Below is a small trained network, with its code and all its weights. Each question gives an input and a class and asks what happens when units are switched off, that is, made to give their printed mean instead of their output.

import numpy as np


def w(rows, s, z=0):
    codes = np.array(rows[::2]) - 128.0
    scale = np.full(codes.shape[1], s)
    scale[-1] = z or s
    return codes * scale


def f(y):
    return np.maximum(y, 0)


def log_softmax(a):
    a = a - a.max(-1, keepdims=True)
    return a - np.log(np.exp(a).sum(-1, keepdims=True))


def net(x, mask):
    res = np.array(x, float).reshape(1, 7) / 4 @ E
    y = f(res @ A[0][:, :-1].T + A[0][:, -1])
    res = res + np.where(mask, y, B[0][:, -1]) @ B[0][:, :-1]
    return log_softmax(res[-1] @ U[:, :-1].T + U[:, -1])


A, B = {}, {}
E = w([
[192,40,197,55,132,53],'x0',
[110,130,71,157,64,5],'x1',
[129,132,131,125,125,126],'x2',
[128,131,130,127,124,126],'x3',
[49,156,97,55,216,92],'x4',
[124,135,135,126,124,126],'x5',
[126,123,127,130,131,129],'x6',
],0.018)
A[0] = w([
[146,139,98,149,43,171,200],'neuron 0',
[178,41,173,35,152,74,144],'neuron 1',
[187,101,199,170,103,215,185],'neuron 2',
[146,94,144,115,92,95,86],'neuron 3',
[184,163,148,87,176,193,223],'neuron 4',
[177,126,180,170,106,214,189],'neuron 5',
[68,163,120,155,145,177,202],'neuron 6',
[102,137,99,71,153,189,214],'neuron 7',
[126,183,146,162,153,201,160],'neuron 8',
[139,128,107,210,51,135,154],'neuron 9',
[177,114,124,233,36,70,101],'neuron 10',
[238,83,164,119,69,40,152],'neuron 11',
[118,133,116,63,177,180,61],'neuron 12',
[169,58,213,42,247,89,105],'neuron 13',
[191,142,181,122,157,219,212],'neuron 14',
[96,161,157,42,242,165,163],'neuron 15',
[80,193,87,201,138,168,253],'neuron 16',
[119,132,100,62,179,67,43],'neuron 17',
[3,166,115,76,213,29,82],'neuron 18',
[127,160,75,223,64,129,176],'neuron 19',
[90,130,135,125,138,178,56],'neuron 20',
[54,175,40,133,164,101,78],'neuron 21',
[94,140,136,24,228,192,149],'neuron 22',
[67,159,67,127,130,3,98],'neuron 23',
[134,136,131,148,119,199,125],'neuron 24',
],0.015,0.012)
B[0] = w([
[183,195,180,174,124,207,196],'neuron 0',
[89,86,194,89,30,52,248],'neuron 1',
[247,65,125,70,65,187,235],'neuron 2',
[143,69,175,170,108,143,166],'neuron 3',
[120,108,151,98,159,224,219],'neuron 4',
[228,93,83,89,70,188,222],'neuron 5',
[120,172,74,116,198,204,204],'neuron 6',
[88,117,139,154,183,209,202],'neuron 7',
[137,176,77,127,161,212,199],'neuron 8',
[151,214,180,210,119,135,202],'neuron 9',
[80,162,148,227,152,30,222],'neuron 10',
[148,51,143,196,137,48,246],'neuron 11',
[64,98,165,156,116,65,178],'neuron 12',
[69,99,237,134,13,148,255],'neuron 13',
[183,46,165,72,112,229,235],'neuron 14',
[25,146,163,177,147,196,242],'neuron 15',
[159,253,32,123,193,182,238],'neuron 16',
[109,177,117,48,36,87,183],'neuron 17',
[91,108,47,20,133,64,250],'neuron 18',
[153,231,156,170,137,119,215],'neuron 19',
[91,94,181,160,184,172,153],'neuron 20',
[109,197,65,47,186,109,208],'neuron 21',
[20,107,208,215,186,177,243],'neuron 22',
[147,157,55,54,119,34,227],'neuron 23',
[117,147,83,107,163,190,177],'neuron 24',
],0.013,0.031)
U = w([
[217,158,97,123,159,231,228],'0',
[216,10,185,86,60,152,182],'1',
[193,241,105,200,124,114,194],'2',
[188,52,163,211,103,27,212],'3',
[34,142,83,140,231,198,78],'4',
[27,98,214,112,95,136,22],'5',
[124,200,22,24,166,121,46],'6',
[106,88,96,10,20,42,7],'7',
],0.013,0.012)

Each question gives the input, the list of numbers given to net, and the class t.
The units are the neurons (one row each of A and B). Each row of codes is followed by its name. A weight is (code - 128) times the scale printed after its matrix; where a second scale follows, it is the last column's (A, B and U).
mask holds one flag per neuron, in row order. A switched-off neuron (its flag False) gives its mean, the last column of its row in B, instead of its output. The means were averaged over made-up inputs and are rounded, as every weight is.
A unit's drop is (log p(t) with every unit on - log p(t) with that unit switched off) / (log p(t) with every unit on - log p(t) with every unit switched off).
unit that matters most: the unit with the biggest drop
top k neurons: the k neurons with the biggest drops, biggest first
drop of u: that unit's drop, to one decimal
input [0,8,4,-5,5,8,1], class 6: unit that matters most -> neuron 13
input [-4,7,-8,1,0,1,0], class 2: top 3 neurons -> [neuron 19; neuron 9; neuron 10]
input [2,-8,0,-3,0,-4,-1], class 1: top 4 neurons -> [neuron 2; neuron 14; neuron 5; neuron 10]
input [-5,8,4,8,0,7,6], class 2: top 2 neurons -> [neuron 19; neuron 9]
input [1,7,-1,2,-6,-1,5], class 3: top 2 neurons -> [neuron 11; neuron 16]
input [-3,1,-7,-7,1,-8,-5], class 6: top 2 neurons -> [neuron 22; neuron 15]
input [0,5,-6,2,1,6,8], class 6: top 2 neurons -> [neuron 1; neuron 13]
input [1,8,-4,5,-4,5,-7], class 3: top 2 neurons -> [neuron 11; neuron 16]
input [-2,7,-3,-2,-1,-7,8], class 2: drop of neuron 19 -> 0.0
input [0,3,2,-3,-1,8,-3], class 2: drop of neuron 1 -> 0.1
input [5,1,8,-6,1,1,6], class 7: drop of neuron 22 -> 0.4
input [4,1,-6,6,7,3,-8], class 7: drop of neuron 18 -> 1.0
